Here is a tiny trained network, its code and every weight. The questions are about switching its units off for an input and a class, where a switched-off unit gives its printed mean instead of its output.

import numpy as np


def w(rows, s, z=0):
    codes = np.array(rows[::2]) - 128.0
    scale = np.full(codes.shape[1], s)
    scale[-1] = z or s
    return codes * scale


def f(y):
    return np.maximum(y, 0)


def log_softmax(a):
    a = a - a.max(-1, keepdims=True)
    return a - np.log(np.exp(a).sum(-1, keepdims=True))


def net(x, mask):
    res = np.array(x, float).reshape(1, 6) / 4 @ E
    y = f(res @ A[0][:, :-1].T + A[0][:, -1])
    res = res + np.where(mask, y, B[0][:, -1]) @ B[0][:, :-1]
    return log_softmax(res[-1] @ U[:, :-1].T + U[:, -1])


A, B = {}, {}
E = w([
[96,83,100,203,61,85,38,151],'x0',
[67,45,105,175,135,171,176,63],'x1',
[71,140,252,77,44,174,87,109],'x2',
[178,160,64,138,43,110,138,90],'x3',
[98,138,51,83,189,177,161,159],'x4',
[2,214,126,185,146,57,179,173],'x5',
],0.0075)
A[0] = w([
[161,230,205,127,73,58,70,158,167],'n0',
[185,67,206,68,118,218,156,105,197],'n1',
[186,54,141,195,77,166,91,85,201],'n2',
[172,94,51,141,172,110,147,139,214],'n3',
[114,101,195,81,121,181,110,110,102],'n4',
[57,148,147,121,56,215,162,78,173],'n5',
[54,100,153,189,212,88,105,240,168],'n6',
[206,85,37,156,88,137,123,107,176],'n7',
[132,137,237,83,131,200,76,117,201],'n8',
[144,155,70,119,232,130,226,132,116],'n9',
[139,132,121,106,254,171,236,135,207],'n10',
[160,222,60,82,213,103,167,200,242],'n11',
[60,121,121,179,138,88,63,174,171],'n12',
[168,169,63,47,194,123,152,167,216],'n13',
[237,106,48,124,98,126,69,65,197],'n14',
[30,219,146,155,60,63,129,143,252],'n15',
[51,86,144,168,194,73,92,196,126],'n16',
[106,86,103,192,154,113,57,132,136],'n17',
[122,87,204,72,165,185,90,115,200],'n18',
[80,145,88,151,216,145,197,210,175],'n19',
[154,228,71,71,138,162,61,214,163],'n20',
[40,96,64,174,87,138,167,42,226],'n21',
[167,171,114,169,75,51,62,160,220],'n22',
],0.0069,0.0038)
B[0] = w([
[166,206,182,72,37,35,149,172,218],'n0',
[150,57,190,26,165,220,87,49,224],'n1',
[161,26,124,136,49,118,55,35,211],'n2',
[188,73,52,148,182,187,147,107,205],'n3',
[107,85,213,45,128,206,80,66,180],'n4',
[34,136,133,138,61,197,165,42,204],'n5',
[41,202,179,172,237,99,60,182,213],'n6',
[210,36,59,206,130,191,94,144,203],'n7',
[69,148,225,5,56,144,55,86,222],'n8',
[203,180,52,152,243,181,234,30,213],'n9',
[167,223,161,64,208,165,188,26,236],'n10',
[219,224,81,113,184,130,190,169,236],'n11',
[47,162,149,191,140,101,93,189,200],'n12',
[181,200,115,71,189,206,158,169,212],'n13',
[229,44,90,152,106,186,60,147,216],'n14',
[45,223,101,177,56,77,179,129,254],'n15',
[50,143,178,185,228,116,48,190,193],'n16',
[113,84,116,207,148,106,68,203,179],'n17',
[91,134,222,50,169,135,67,80,205],'n18',
[76,195,89,189,253,129,172,126,222],'n19',
[187,183,99,69,152,188,113,225,188],'n20',
[36,77,87,189,102,175,152,89,229],'n21',
[195,171,75,190,69,38,96,177,216],'n22',
],0.0064,0.0091)
U = w([
[35,155,143,177,198,84,66,208,5],'0',
[201,157,62,71,107,149,103,214,60],'1',
[36,135,75,146,43,152,200,75,224],'2',
[165,170,79,110,231,149,251,72,76],'3',
[175,197,163,117,30,21,129,152,52],'4',
[112,98,235,1,96,173,71,72,136],'5',
[181,15,53,187,106,138,75,91,214],'6',
],0.0078,0.0022)

Each question gives the input, the list of numbers given to net, and the class t.
The units are the neurons (one row each of A and B). Each row of codes is followed by its name. A weight is (code - 128) times the scale printed after its matrix; where a second scale follows, it is the last column's (A, B and U).
mask holds one flag per neuron, in row order. A switched-off neuron (its flag False) gives its mean, the last column of its row in B, instead of its output. The means were averaged over made-up inputs and are rounded, as every weight is.
A unit's drop is (log p(t) with every unit on - log p(t) with that unit switched off) / (log p(t) with every unit on - log p(t) with every unit switched off).
The circuit of an input: a set's keep is (log p(t) with only the set's units on - log p(t) with every unit switched off) / (log p(t) with every unit on - log p(t) with every unit switched off). Starting from the 12 units with the biggest drops (on a tie, the unit counted first), units are removed one at a time, each time the one whose removal leaves the highest keep (on an exact tie, the one counted first), for as long as the keep stays at least 0.8.
circuit, biggest first: the units of the circuit, biggest drop first
unit that matters most: the unit with the biggest drop
top k neurons: the k neurons with the biggest drops, biggest first
drop of u: that unit's drop, to one decimal
input [2,0,3,8,-3,7], class 4: unit that matters most => n0
input [-2,0,8,-1,0,7], class 2: top 3 neurons => (n15; n5; n1)
input [-2,6,3,0,6,-1], class 5: circuit, biggest first => (n11; n1)
input [-5,-4,-4,1,-7,-5], class 6: circuit, biggest first => (n14; n7)
input [1,-8,3,-4,2,0], class 4: top 2 neurons => (n0; n1)
input [-7,-3,5,-1,8,-3], class 5: top 2 neurons => (n8; n1)
input [-3,4,-6,8,1,-3], class 6: top 2 neurons => (n14; n7)
input [4,2,2,7,-7,6], class 4: top 2 neurons => (n0; n22)
input [1,-5,-4,6,-6,-2], class 6: top 3 neurons => (n14; n7; n2)
input [0,8,0,-8,3,5], class 0: top 2 neurons => (n6; n16)
input [7,-8,-2,3,-8,-8], class 6: drop of n7 => 0.1
input [4,-8,4,-1,-5,6], class 4: drop of n0 => 0.8
input [-8,8,-8,0,-7,-6], class 6: drop of n11 => 0.4
input [-2,1,-1,7,-3,6], class 2: unit that matters most => n21
